Each row has a name. Each question is about the rows just above it.

[127 113 170  91] : N
[135  90 111 143] : B
[135 141 165 143] : M
[108 112 168 106] : F
The entry that follows [112]: => [168]
The entry that follows [168]: => [106]
What comes right after [127] in the named rows? => [113]
The entry that follows [170]: => [91]
Right after [141] comes => [165]
What comes right after [90] in the named rows? => [111]

[144 102 148 114 165 140 115 107 155 121 153 118  97 146 150 133 102 164
  74 152 116 110 106 147 116 138 143 117 181  76 151 116 122 148 149 139
 120  84] = C
[142 106 149 110 149 130 119 120 159 119 153 129  98 177 141 138 116 163
  92 152 138 122 107 157 101 118 145 125 163 103  91 111 126 148 109 146
  75  90] = W
[123 102 173 157 201 178 116 111 127 130 132 121 106 121 158 158 100 207
  59 154 114 113 115 151 107 102 169 122 135  76 163 128 137 115 168 150
  82  73] = D
[134 119 162 114 137 131 130 151 136 113 137 158 112 172 148 154 122 168
  95 154 159 119 128 182  83  98 140 141 138 115  80 114 157 128  98 158
  50  86] = V
[124 102 169 151 200 173 115 110 127 132 132 121 104 122 154 153 100 204
  59 152 114 112 113 151 110 103 170 122 137  76 159 125 134 116 166 150
  84  73] = J
[154 107 151 114 142 154 116 108 134 112 145 119 106 138 154 133 100 163
  72 155 117 107 112 148  91 127 136 117 170  74 154 139 128 139 145 138
  91  92] = X
[143 104 148 112 154 134 116 111 154 119 152 122  98 156 142 135 107 164
  82 152 124 113 106 151 104 125 144 119 169  84 117 113 124 144 126 141
  93  86] = P
[123 102 162 144 212 145 116 115 133 145 134 126  98 127 143 168 106 204
  62 152 118 133 108 156 121 102 186 134 137  90 122 111 129 117 142 170
  82  73] = U
[141 125 168 112 134 131 134 154 133 111 137 166 122 177 156 149 124 165
  99 157 164 114 136 188  80  97 137 139 136 115  79 120 173 128  96 152
  48  93] = Q
[123 106 181 151 182 167 118 120 126 127 132 129 110 123 160 166 103 204
  61 153 119 115 120 160  95  97 165 128 133  82 125 123 152 115 137 158
 151  74] = L
[144 126 163 110 133 130 134 158 136 111 139 170 122 192 154 148 128 163
 108 154 172 115 134 193  80  97 136 139 137 124  77 117 171 134  95 152
  47  98] = K
[127 107 162 126 167 139 119 126 133 123 136 133 102 140 145 160 112 182
  71 153 129 125 113 164  99 102 160 133 138  98  98 112 138 122 114 160
  63  77] = S
The entry that follows [192]: => [154]
[141 125 168 112 134 131 134 154 133 111 137 166 122 177 156 149 124 165
  99 157 164 114 136 188  80  97 137 139 136 115  79 120 173 128  96 152
  48  93] is in which row? => Q
Where do [134 119 162 114 137 131 130 151 136 113 137 158 112 172 148 154 122 168
  95 154 159 119 128 182  83  98 140 141 138 115  80 114 157 128  98 158
  50  86] appear? => V
Right after [101] comes => [118]
[124 102 169 151 200 173 115 110 127 132 132 121 104 122 154 153 100 204
  59 152 114 112 113 151 110 103 170 122 137  76 159 125 134 116 166 150
  84  73] is in which row? => J

[202 104 175 120 155 117  40 131 172 113 128 121  56  67 165 134 120 129
 157 112 145 125 149] -> H
[198 102 171 117 152 125  55 138 167 111 122 157 133  70 158 135 114 126
 152 117 140 129 145] -> Y
[204 104 182 118 153 107  34 120 169 121 140 169 137  74 168 129 125 130
 158 111 146 127 147] -> E
[199 105 181 119 156 105  32 115 167 123 140 169 135  77 168 132 130 131
 158 107 144 125 171] -> A
[193 109 184 122 153  94  32 107 163 130 154 170 139  87 172 130 132 128
 165 107 145 125 144] -> Z
What comes right after [138] in the named rows? => [167]
Right after [163] comes => [130]
What comes right after [118] in the named rows? => [153]
What comes right after [55] in the named rows? => [138]

[ 90  84 106 179  70] -> G
[ 83 161 162  62 128] -> T
[ 67  53 175 146  95] -> R
The entry that follows [84]: => [106]
What comes right after [161] in the named rows? => [162]

[129  78  67 113  64 111  73  93 135 127  44 169 147] : kavaf
[119 125 118 137 109 132 122 126 119 134 116 129 131] : podug
[ 84 133 103 179  59 153 121 118 157 153 102 130 126] : Mafi
[149  78  99  85  98  99  83 105 159 150  79 172 125] : Siz
[129 128  67 113  64 111  73  93 135 155  44 169 147] : tubam
[ 84 133 103 179  59 153 121 131  83 151 105 119 135] : gepog
[130 120 131 120 120 124 122 130 133 136 129 135 119] : pidev
[ 84 133 103 179  59 153 121 118 157 153 102 167 110] : deded
What comes right after [134] in the named rows? => [116]
What comes right after [85] in the named rows? => [98]
The entry that follows [128]: => [67]

[134 131 159  66 152  49 134] -> tet
[134 120 135  66  93  49  92] -> Vifip
[174 162 113 153 189  93 218] -> zesu
Right after [152] comes => [49]
Right after [189] comes => [93]
Whose row is [174 162 113 153 189  93 218]? => zesu
What comes right after [162] in the named rows? => [113]
Right after [113] comes => [153]
The entry that follows [135]: => [66]
Right after [120] comes => [135]

[111 106 168 120 125 121 134 129 130 118 120 138 125 108 126 145 121 120
 120 116] -> feki
[116 130 124 139 142 122 132 135 109 113 102 132 142 153 129 129 122 139
 137 134] -> vuza
[112 109 164 122 125 123 134 127 120 118 122 137 125 112 126 141 125 122
 121 120] -> Lis
[111 106 168 120 125 121 134 129 117 118 120 138 125 108 126 145 121 120
 120 116] -> gug
[ 87 102 114 128 137  88 201 179 127  94 147 106 137  94 134 162 130 128
 145 167] -> nom
[116 130 124 139 142 122 132 135 109 113 102 118 133 104 140 169 122 138
 121 166] -> fuvus
Whose row is [112 109 164 122 125 123 134 127 120 118 122 137 125 112 126 141 125 122
 121 120]? => Lis
What comes right after [140] in the named rows? => [169]

[181  92  73 107  81 153 166] : vuzub
[177 114  76 132  75  74 176] : mul
[148 124 115 102  86  76 153] : gibuk
[185  99  67 118 177  69 176] : guset
[117 149 178 146 193 195 111] : nuru
[181  97  73 114  78  74 170] : Kar
[124 107 172  84 187 175  96] : fisab
[109 110 146 218 150 172 138] : Fabu
[189  88  65 104  72  66 173] : dube
[148 160 107 218 136 159 161] : gev
[181  92  73 171  81  75 167] : Nidi
[ 73 135 147  88 103  88 136] : Pubof
Right after [171] comes => [81]
[181  92  73 107  81 153 166] is in which row? => vuzub
What comes right after [178] in the named rows? => [146]
Right after [195] comes => [111]
Which row holds [117 149 178 146 193 195 111]? => nuru

[104 143 198  91] -> namok
[ 50 142 101 127] -> faror
[ 74 109 221 144] -> dobut
Right after [142] comes => [101]
What comes right after [198] in the named rows? => [91]
What comes right after [50] in the named rows? => [142]
What comes right after [109] in the named rows? => [221]

[214 138 193 161] -> gukiv
[ 81  78 177  89] -> fub
[184 176 199 184] -> Vob
[214 138 193  80] -> Ter
[ 42  86 158 154] -> Zekem
[185  76 210  64] -> gol
[206 173  88  86] -> fal
[ 92 187 190 181] -> pavor
[184 189 199 141] -> vetes
[214 138 193 169] -> Navag
What comes right after [177] in the named rows? => [89]
What comes right after [88] in the named rows? => [86]

[150 192  99  98  77  86 146 104] -> sis
[137 130 134 167  77 116 143 168] -> raz
[129 107 143 163  98 131 136 173] -> lil
[149 187 102 138  71  87 147 114] -> Pevi
[128 107 143 164  99 133 135 171] -> budi
[145 200  91  97 114  89 136  68] -> Sef
[120  95 145 140 139 147 167 153] -> Gege
What comes right after [120] in the named rows? => [95]
The entry that follows [71]: => [87]
The entry that follows [97]: => [114]

[132 118 128 118 122 120 123 127 134 129 127 126 129 127 127 139 130 131
 123 131 125 131] -> mefal
[130 129 132 119 137 127 128 128 132 125 124 130 130 131 125 133 132 131
 124 128 125 133] -> Gavam
[108 124  90 217 111 170 150 134  98 156 152 118 116 134 174  83 131 115
 176 124 140 102] -> nuvu
[132 118 136 118 122 120 123 127 134 129 127 131 129 127 127 125 130 131
 125 131 125 131] -> med
[118 125 107 178 119 150 141 131 110 144 144 121 120 131 156 100 131 121
 155 125 135 113] -> rel
[133 124 134 118 121 124 124 126 133 124 125 129 124 121 123 133 131 127
 124 130 125 130] -> soter
The entry that follows [90]: => [217]
Whose row is [132 118 136 118 122 120 123 127 134 129 127 131 129 127 127 125 130 131
 125 131 125 131]? => med
Whose row is [130 129 132 119 137 127 128 128 132 125 124 130 130 131 125 133 132 131
 124 128 125 133]? => Gavam

[138 122 101 182 117 139 120 167  57 162 133 125 155 133 129 141 136 139
 142 130 128 129 140 119 139 122 113 119 131 147 125 125 135 132 136 138
 128 139 110 130 121 147 118 100 116 125 126 129 140 140 145 114 114 134] : Subof
[158 114 120 138 129 150 125 169 119 116 112 142 140 136 120 127 149 134
 171 134 121 132 133 120 126 105 128 156 142 141 125 122 123 140 140 130
 126 121 126 156  96 130 137 107 137 121 112 129  98 118 139 138 134 111] : Gifo
[122 132 171 134 127 119  74 126 136 136 128 143 150 126 118 130 116 125
 146 125 125 136 128 135 125 131 132 130 136 129 121 125 142 154 123 131
 138 135 111 116 135 115 130 171 139 137 127 131 136 134 119 162 111 155] : Bedug
[ 91 126 132 129 130 113 113 152  97 102 138 123 134 133 149 127 166 136
 116 123 129 130 133 113 126 119 130 133 130 130 117 134 135 119 142 144
 137 128 126  88 144 130 123 169 110 127 118 139 142 115 127 115 142 113] : seni
[164 131 177 177 125 130  88 114 141  79 118 135 116 125 141 128 153 101
 163 132 127 106 133 128 124 147 127  35 121 150 129 134 106 141 149 117
 124 123 137 146 137 142 125 115 126 133 107 131 167 134 120 143 121  95] : Teni
[144 131 107 104 123 115 119 136  95 168 127 118 137 133 122 131 156 130
 114 127 124 116 128 143 127 132 129 150 147 137 133 119 133 144 116 121
 114 137 126 162 148 126 142 158 137 136 139 133 164 119  92 123 137 104] : zaki
[150 129 118 105 126 120 121 117 143 165 135 118 134 131 141 134 132 114
 114 129 113 133 129 127 123 147 130 141 126 107 133 132 132 161 126 124
 136 128 103 136 137 121 128 183 135 124 121 145 178 122 132 134 120  72] : suga
[152 140 134 153 126 128 116 199 150 139 127 143 101 109 158 117 103 134
  98 131 136 130 124 131 132 138 135 188 136 112 124 149 103 136 139 119
 124 127 133 112 134 148 120 116 121 120 160 132  97 135 112 112 140 111] : dala
[122 120 114 151 124 131 138 162 169  74 139 120 135 132 126 124 106 121
 132 133 137 120 123 133 124 114 127 150 141 114 116 140 129 134 130 151
 115 135 114 140 121 104 106 138 107 125  87 117  79 132 115 121 142 144] : Mafe
[111 124 104 105 121 125 159 131  85 168 124 133 110 124 121 124  77 124
 134 129 126 126 123 112 126 130 139 128 128 129 129 128 131 135 120 112
 138 122 133 122 115 140 107 119 127 120 149 127 133 137 128 144 115  78] : zarik
[135 138 154 152 123 106 109  45 132 136 131 123 126 139 160 118 170 136
 134 138 126 130 116 141 126 133 130 145 135 156 130 164 145 120 135 131
 133 121 161 127 148 138 139  70 130 129 125 131 157 143 105 119 109 135] : vupef
[156 143 138 153 127 139 123 142 119 138 118 122 129 126 104 128 131 127
 129 137 129 126 120 127 124 124 135 192 123 136 132 100 124  88 122 137
 120 141 125 151 121 138 135 176 124 131 134 123  83 153 118 135 119 126] : pak
Whose row is [156 143 138 153 127 139 123 142 119 138 118 122 129 126 104 128 131 127
 129 137 129 126 120 127 124 124 135 192 123 136 132 100 124  88 122 137
 120 141 125 151 121 138 135 176 124 131 134 123  83 153 118 135 119 126]? => pak
Whose row is [ 91 126 132 129 130 113 113 152  97 102 138 123 134 133 149 127 166 136
 116 123 129 130 133 113 126 119 130 133 130 130 117 134 135 119 142 144
 137 128 126  88 144 130 123 169 110 127 118 139 142 115 127 115 142 113]? => seni
The entry that follows [159]: => [131]

[118 198 118 170 189 160 178 111 155 121 107 169 136  64 127 121  59  72
 144]  lopub
[105 200 111 167 190 160 181 118 152 125 110 175 131  62 123 121  61  75
 142]  keb
[108 201 113 168 188 161 180 116 152 126 108 171 134  63 125 122  59  74
 143]  fula
Right after [201] comes => [113]
The entry that follows [61]: => [75]
The entry that follows [127]: => [121]
The entry that follows [64]: => [127]

[111 188 187 142 144 183 143  91] : puz
[135 150  84 135 115  70 128  55] : Daz
[124 132 156 130 137 156 134 105] : mez
[124 142 156 130 137 156 134 105] : Bamo
[ 93 137 142 127 115 154 113 100] : Zil
[104 154  57 117  72  48  90 155] : Zesun
[ 66 162  57 117  67  48  86 150] : pevap
[ 74 154  56 116  71  46 114 154] : sufo
[210  95 153 146 182 152 173 164] : Dos
[ 88 143  58 120  79  52  95 163] : tevu
[164 141 203 149 178 167 166 108] : beze
[149  92 141 132 144 155 136 130] : tus
What comes right after [166] in the named rows? => [108]
Right after [113] comes => [100]
Right after [88] comes => [143]
The entry that follows [56]: => [116]

[109 138 127 113 119 121 144 151 122 141  90 139 145 121] : Zapev
[123 132 130 132 126 131 130 134 121 152 112 139 115 128] : Vug
[119 137 137 141 126 133 126 138 111 116 102 145  96 124] : Zozi
[118 139 138 147 126 133 125 139 105 114  92 155  80 127] : vigar
[105  88 127 111 117 140 147 156 120 143  82 141 148 120] : peb
[140 117 114 112 128 123 134 118 146 152 145 120 158 141] : Bosi
[137 130 143 166 137 123 122 115 110  93 135 140  58 129] : temal
[ 99 151 145 141 120 142 133 159  95 110 117 158  87 112] : Gurof
Whose row is [105  88 127 111 117 140 147 156 120 143  82 141 148 120]? => peb
Right after [144] comes => [151]
Whose row is [ 99 151 145 141 120 142 133 159  95 110 117 158  87 112]? => Gurof
The entry that follows [87]: => [112]
Right after [102] comes => [145]

[126 125 129 128 130]  pegus
[119 120 121 126 171]  gela
[123 133 106 122 148]  nasip
[133 131 136 130  91]  tureg
[116 110 131 129 190]  Dimu
[128 126 130 129 121]  ret
[122 132 106 123 153]  Sodo
[139 136 140 131  55]  fogap
[114 116 115 125 200]  padul
The entry that follows [110]: => [131]
What comes right after [132] in the named rows? => [106]
What comes right after [114] in the named rows? => [116]
Right after [139] comes => [136]
Which row holds [119 120 121 126 171]? => gela

[154  93 108 185]  timig
[183  83  77 190]  lalun
[191 186 152 151]  tovi
[191 190 190  74]  Bedab
[191 179  81 177]  mapak
Right after [152] comes => [151]
Right after [186] comes => [152]
What comes right after [81] in the named rows? => [177]
Whose row is [183  83  77 190]? => lalun

[125 133 137 135 130 140 127 138 134 145 136 134 126 143] = Patoz
[154 113 105  99 120  86 115  90 126 101  86  90 110  83] = savif
[114 135 138 139 134 138 130 140  94 147 136 133 128 143] = Gepe
[109 138 141 141 136 140 130 136 100 151 137 135 128 147] = lusas
[201  96  83  67 105  51  95  50 107  83  44  50  84  42] = Pul
[ 76 142 138 148 145 131 142 148 120 135 140 141 143 141] = kora
[114 135 138 139 134 138 130 140  94 147 136 133 128 143] is in which row? => Gepe
Right after [110] comes => [83]
What comes right after [127] in the named rows? => [138]
The entry that follows [139]: => [134]
What comes right after [51] in the named rows? => [95]

[119 121 141 117 128 116 131 143 137 129 117 112 137 132 121 140 132 127
 103 149 101 130 124 123 152 159 111 118 124 116 113 147 134 132 117 133
 122 108 109 132 128 128 127 123 131 129 119 113 136] -> roz
[117 129 121 107 125 129 125 113 119 145 130 146 132 125 129 116 138 136
 132 127 135 128 110 132 142 128 120 125 130 118 141 155 120 150 134 144
 140 131 139 128 119 129 131 107 121 130 129 145 128] -> som
[125 139 120 128 123 129 108 115 132 135 139 112 123 111 122 126 124 125
 108 140 119 122 106 130 133 132 132 131 128 139 125 130 122 139 131 139
 129 127 142 137 110 143 118 109 148 127 130 130 111] -> pilid
[141 116 121 110 109 117 121 125 115 137 111 124 137 119 127 120 151 129
 113 109 124 132 117 145 106 134 142 136 129 131 136 123 118 143 153 143
 117 140 136 144 126 145 125 111 125 120 131 144 115] -> buvid
[139 141 136 130 111 125 105 126 135 130  95 134 111 132 113 147 119 128
 102 137 136 131  98 139 132 129 122 127 119 119 113 120 151 123 126 133
 148 133 137 158 133 123 144 112 139 124 130  99 141] -> fel
[114 115 136 124 134 119 122 137  95 139 130 139 125 147 114 129 111 107
 113 141 118 130 119 134 125 120 112 143 126 106 129 144 132 122 121 137
 140 137 111 138 140 122 103 125 114 141 123 132 158] -> nemiz
[124 134 116 144 102 147 138 144 123 124  94 137 131 141 133 123 134 124
 117 106 103 116 125 126  88 115 127 127 136 104 136 126 126 107 130 146
 139 147 136 116 112 156 128 152 108 128 128 133 124] -> seb
[146 126 142 136 154 129 114 125  94 122 122 130 138 123 143 133 140 116
 113 139 110 143 140 139 106 156 133 117 136 116 126 126 110 144 140 124
 143 135 126 139 135 139 105 113 126 136 105 131 109] -> zutik
[122 145 131 133 158 121 119 130 128 113 127 115 127 130 134 131 129 137
 137 123 124 116 126 132 144 141 119 111 138 137 137 127 133 125 125 126
 122 114 105 110 113 115 131 125 139 139 122 132  96] -> Kede
[124  83 154 149 132 137 171 138 103 126 122 130 140 133 111 159 113 163
 148 122 128 102 163 127 203 152 112 137 115 114  95 111 159 113 125  77
 112 115 115 112 138 122 115 130 160 108 128 112 161] -> Lofi
[115 127 121 136 115 143 157 134 104 134 137 138 154 122 121 140 104 107
 136 151  87 127 123 145 151 121  98 138 133 123 115 143 141 109 130 139
 105 134 143 101 132 129 131 128 128 136 120 118 119] -> gokal
Whose row is [115 127 121 136 115 143 157 134 104 134 137 138 154 122 121 140 104 107
 136 151  87 127 123 145 151 121  98 138 133 123 115 143 141 109 130 139
 105 134 143 101 132 129 131 128 128 136 120 118 119]? => gokal
Right after [203] comes => [152]
Whose row is [124 134 116 144 102 147 138 144 123 124  94 137 131 141 133 123 134 124
 117 106 103 116 125 126  88 115 127 127 136 104 136 126 126 107 130 146
 139 147 136 116 112 156 128 152 108 128 128 133 124]? => seb
Whose row is [114 115 136 124 134 119 122 137  95 139 130 139 125 147 114 129 111 107
 113 141 118 130 119 134 125 120 112 143 126 106 129 144 132 122 121 137
 140 137 111 138 140 122 103 125 114 141 123 132 158]? => nemiz
Whose row is [139 141 136 130 111 125 105 126 135 130  95 134 111 132 113 147 119 128
 102 137 136 131  98 139 132 129 122 127 119 119 113 120 151 123 126 133
 148 133 137 158 133 123 144 112 139 124 130  99 141]? => fel
Where do [122 145 131 133 158 121 119 130 128 113 127 115 127 130 134 131 129 137
 137 123 124 116 126 132 144 141 119 111 138 137 137 127 133 125 125 126
 122 114 105 110 113 115 131 125 139 139 122 132  96] appear? => Kede

